Below are the code and all the weights of a small trained network. Each question names an input and a class and asks about switching units off, where a switched-off unit gives its printed mean instead of its output.

import numpy as np


def w(rows, s, z=0):
    codes = np.array(rows[::2]) - 128.0
    scale = np.full(codes.shape[1], s)
    scale[-1] = z or s
    return codes * scale


def f(y):
    return y / 2 * (1 + np.tanh(0.7978845608 * (y + 0.044715 * y**3)))


def log_softmax(a):
    a = a - a.max(-1, keepdims=True)
    return a - np.log(np.exp(a).sum(-1, keepdims=True))


def net(x, mask):
    res = np.array(x, float).reshape(1, 2) / 4 @ E
    y = f(res @ A[0][:, :-1].T + A[0][:, -1])
    res = res + np.where(mask, y, B[0][:, -1]) @ B[0][:, :-1]
    return log_softmax(res[-1] @ U[:, :-1].T + U[:, -1])


A, B = {}, {}
E = w([
[152,70,130,2,178,149,97,189,8,124],'x0',
[177,19,91,181,78,121,100,67,128,46],'x1',
],0.0097)
A[0] = w([
[65,111,125,171,85,54,139,97,158,178,28],'neuron 1',
[82,123,228,83,164,71,76,105,144,204,11],'neuron 2',
[168,53,46,193,128,43,141,84,140,62,166],'neuron 3',
[135,169,165,130,194,38,140,170,176,219,36],'neuron 4',
[156,102,48,133,93,168,136,82,156,85,26],'neuron 5',
[170,66,178,109,137,118,189,24,158,31,33],'neuron 6',
[155,122,39,202,92,51,136,89,207,144,254],'neuron 7',
[81,197,177,146,154,144,142,173,122,141,32],'neuron 8',
[123,108,3,118,213,194,93,105,49,170,18],'neuron 9',
[64,126,107,195,49,106,195,75,133,151,30],'neuron 10',
[66,196,143,207,123,121,134,83,195,66,23],'neuron 11',
],0.0076,0.0049)
B[0] = w([
[193,76,168,158,106,82,146,238,99,174,157],'neuron 1',
[143,166,201,153,139,64,57,128,148,78,143],'neuron 2',
[46,149,163,106,178,129,79,91,205,118,232],'neuron 3',
[47,179,220,203,168,92,55,83,130,46,168],'neuron 4',
[177,125,231,205,153,78,150,109,144,44,159],'neuron 5',
[128,148,217,218,117,72,116,58,158,55,171],'neuron 6',
[93,101,62,74,141,163,173,143,135,153,252],'neuron 7',
[102,126,219,210,170,86,121,57,113,61,158],'neuron 8',
[242,68,167,163,33,88,140,207,35,142,155],'neuron 9',
[205,63,233,170,90,107,127,133,129,187,179],'neuron 10',
[213,80,124,119,33,202,196,254,90,102,198],'neuron 11',
],0.0097,0.011)
U = w([
[137,152,190,184,146,59,108,41,143,77,24],'0',
[235,96,105,137,57,102,164,213,85,125,3],'1',
[102,162,4,94,138,153,151,111,137,147,248],'2',
],0.011,0.0046)

Each question gives the input, the list of numbers given to net, and the class t.
The units are the neurons (one row each of A and B). Each row of codes is followed by its name. A weight is (code - 128) times the scale printed after its matrix; where a second scale follows, it is the last column's (A, B and U).
mask holds one flag per neuron, in row order. A switched-off neuron (its flag False) gives its mean, the last column of its row in B, instead of its output. The means were averaged over made-up inputs and are rounded, as every weight is.
A unit's drop is (log p(t) with every unit on - log p(t) with that unit switched off) / (log p(t) with every unit on - log p(t) with every unit switched off).
The circuit of an input: a set's keep is (log p(t) with only the set's units on - log p(t) with every unit switched off) / (log p(t) with every unit on - log p(t) with every unit switched off). Starting from all 11 units, units are removed one at a time, each time the one whose removal leaves the highest keep (on an exact tie, the one counted first), for as long as the keep stays at least 0.8.
units of the circuit, in order: the units of the circuit, biggest drop first
top k neurons: the k neurons with the biggest drops, biggest first
drop of u: that unit's drop, to one decimal
input [1,-3], class 2: units of the circuit, in order : [neuron 6; neuron 10]
input [-8,7], class 1: units of the circuit, in order : [neuron 11]
input [3,-3], class 2: top 2 neurons : [neuron 11; neuron 10]
input [2,-3], class 2: units of the circuit, in order : [neuron 6; neuron 10]
input [4,4], class 0: top 3 neurons : [neuron 11; neuron 7; neuron 1]
input [3,-2], class 2: top 3 neurons : [neuron 11; neuron 10; neuron 1]
input [4,-5], class 0: top 2 neurons : [neuron 11; neuron 7]
input [7,-7], class 0: top 2 neurons : [neuron 11; neuron 4]
input [-8,6], class 1: top 3 neurons : [neuron 11; neuron 7; neuron 1]
input [-7,-5], class 1: drop of neuron 11 : 0.7
input [-2,-1], class 2: drop of neuron 2 : 0.0
input [-3,1], class 2: drop of neuron 9 : 0.1
